Below are the code and all the weights of a small trained network. Each question names an input and a class and asks about switching units off, where a switched-off unit gives its printed mean instead of its output.

import numpy as np


def w(rows, s, z=0):
    codes = np.array(rows[::2]) - 128.0
    scale = np.full(codes.shape[1], s)
    scale[-1] = z or s
    return codes * scale


def f(y):
    return np.maximum(y, 0)


def log_softmax(a):
    a = a - a.max(-1, keepdims=True)
    return a - np.log(np.exp(a).sum(-1, keepdims=True))


def net(x, mask):
    res = np.array(x, float).reshape(1, 7) / 4 @ E
    y = f(res @ A[0][:, :-1].T + A[0][:, -1])
    res = res + np.where(mask, y, B[0][:, -1]) @ B[0][:, :-1]
    return log_softmax(res[-1] @ U[:, :-1].T + U[:, -1])


A, B = {}, {}
E = w([
[1,225,61,102,126,115,105,61,215,181,65],'x0',
[144,111,126,130,124,100,126,114,140,141,122],'x1',
[118,54,28,104,182,115,62,190,183,68,132],'x2',
[124,127,111,123,112,105,124,131,111,147,141],'x3',
[141,136,123,145,128,102,116,128,127,140,130],'x4',
[38,102,180,130,242,24,163,152,21,113,70],'x5',
[135,131,119,125,127,111,127,130,124,141,134],'x6',
],0.0088)
A[0] = w([
[146,53,136,97,163,122,118,208,101,93,148,121],'n0',
[204,111,58,137,35,181,64,165,233,89,217,130],'n1',
[63,69,105,112,197,112,88,163,137,155,120,92],'n2',
[27,159,188,123,207,44,188,92,60,139,48,8],'n3',
[22,174,50,102,187,91,110,65,187,127,79,41],'n4',
[117,116,11,72,174,141,35,180,204,88,157,41],'n5',
[154,157,198,118,108,85,178,129,107,151,125,178],'n6',
[123,240,123,118,51,165,116,18,201,185,116,136],'n7',
[101,183,125,97,124,126,119,80,167,164,109,144],'n8',
[184,82,80,128,43,190,72,163,167,88,209,58],'n9',
[125,213,136,138,27,165,161,32,177,164,106,123],'n10',
[149,174,255,168,95,120,248,83,47,171,119,79],'n11',
[27,152,64,79,162,111,63,83,155,152,69,141],'n12',
[139,132,99,118,149,136,120,69,120,172,120,137],'n13',
[140,38,148,134,206,111,133,191,97,101,140,115],'n14',
[225,108,221,111,53,143,127,130,85,97,197,71],'n15',
[40,136,178,128,171,50,154,104,72,100,78,154],'n16',
[122,47,157,165,190,67,153,200,84,60,125,105],'n17',
[230,76,160,134,130,166,134,134,52,132,192,158],'n18',
[218,113,153,165,70,167,194,171,81,134,161,80],'n19',
],0.006,0.012)
B[0] = w([
[125,108,106,111,155,99,106,151,87,100,114,187],'n0',
[148,208,190,135,74,145,203,126,176,167,35,248],'n1',
[184,117,150,83,111,108,112,148,98,98,139,162],'n2',
[55,128,99,206,130,190,177,32,185,233,166,183],'n3',
[214,210,189,71,63,85,152,197,139,109,2,181],'n4',
[96,134,121,198,103,177,176,65,217,229,146,176],'n5',
[98,126,120,156,140,159,136,79,159,164,144,205],'n6',
[108,77,38,107,191,169,75,112,69,84,210,232],'n7',
[127,100,102,141,144,160,120,113,118,110,178,183],'n8',
[177,155,159,86,117,104,119,184,138,91,106,187],'n9',
[120,54,49,116,173,108,58,128,66,77,214,213],'n10',
[181,192,208,86,53,91,181,185,178,132,31,201],'n11',
[108,167,157,161,103,130,178,81,191,153,109,215],'n12',
[122,122,110,134,123,146,130,140,113,132,148,151],'n13',
[150,114,95,75,172,95,116,162,113,92,173,194],'n14',
[102,132,88,160,113,169,167,44,169,214,158,190],'n15',
[164,135,181,108,84,107,161,178,164,118,95,225],'n16',
[159,103,80,103,149,86,79,159,73,75,161,202],'n17',
[124,155,160,129,79,114,171,134,182,153,64,233],'n18',
[91,132,98,172,126,191,153,91,183,165,146,183],'n19',
],0.0081,0.011)
U = w([
[77,142,114,213,135,192,171,19,154,196,136,249],'0',
[186,173,166,96,101,93,160,228,140,124,41,41],'1',
[126,54,71,116,242,126,2,134,20,67,240,85],'2',
],0.0089,0.0015)

Each question gives the input, the list of numbers given to net, and the class t.
The units are the neurons (one row each of A and B). Each row of codes is followed by its name. A weight is (code - 128) times the scale printed after its matrix; where a second scale follows, it is the last column's (A, B and U).
mask holds one flag per neuron, in row order. A switched-off neuron (its flag False) gives its mean, the last column of its row in B, instead of its output. The means were averaged over made-up inputs and are rounded, as every weight is.
A unit's drop is (log p(t) with every unit on - log p(t) with that unit switched off) / (log p(t) with every unit on - log p(t) with every unit switched off).
The circuit of an input: a set's keep is (log p(t) with only the set's units on - log p(t) with every unit switched off) / (log p(t) with every unit on - log p(t) with every unit switched off). Starting from the 12 units with the biggest drops (on a tie, the unit counted first), units are removed one at a time, each time the one whose removal leaves the highest keep (on an exact tie, the one counted first), for as long as the keep stays at least 0.8.
circuit, biggest first: the units of the circuit, biggest drop first
top k neurons: the k neurons with the biggest drops, biggest first
drop of u: that unit's drop, to one decimal
input [5,6,2,7,5,1,-3], class 1: circuit, biggest first => (n4)
input [-8,-3,-1,-1,7,0,3], class 0: top 4 neurons => (n15; n19; n4; n16)
input [1,-6,-7,-6,-3,-4,8], class 2: circuit, biggest first => (n10; n7)
input [-2,-3,1,-8,-2,1,6], class 2: top 2 neurons => (n1; n11)
input [7,8,3,-5,-4,8,-6], class 1: top 2 neurons => (n4; n16)
input [5,4,-5,-8,-5,0,-5], class 2: circuit, biggest first => (n10; n7)
input [5,6,0,0,-8,-6,-3], class 2: circuit, biggest first => (n7; n10)
input [-5,-1,-1,-3,7,-1,6], class 0: top 4 neurons => (n15; n4; n16; n19)
input [7,4,-1,0,-8,-4,5], class 2: circuit, biggest first => (n7; n10)
input [-5,-2,2,-7,1,5,7], class 2: top 2 neurons => (n1; n17)
input [-1,-3,7,-8,2,6,1], class 2: drop of n18 => 0.0
input [-6,7,3,-7,-1,1,7], class 2: drop of n11 => 0.4
input [-6,4,-5,6,7,-4,1], class 0: drop of n15 => 0.9
input [-2,-1,2,-7,1,8,-6], class 2: drop of n17 => 0.1
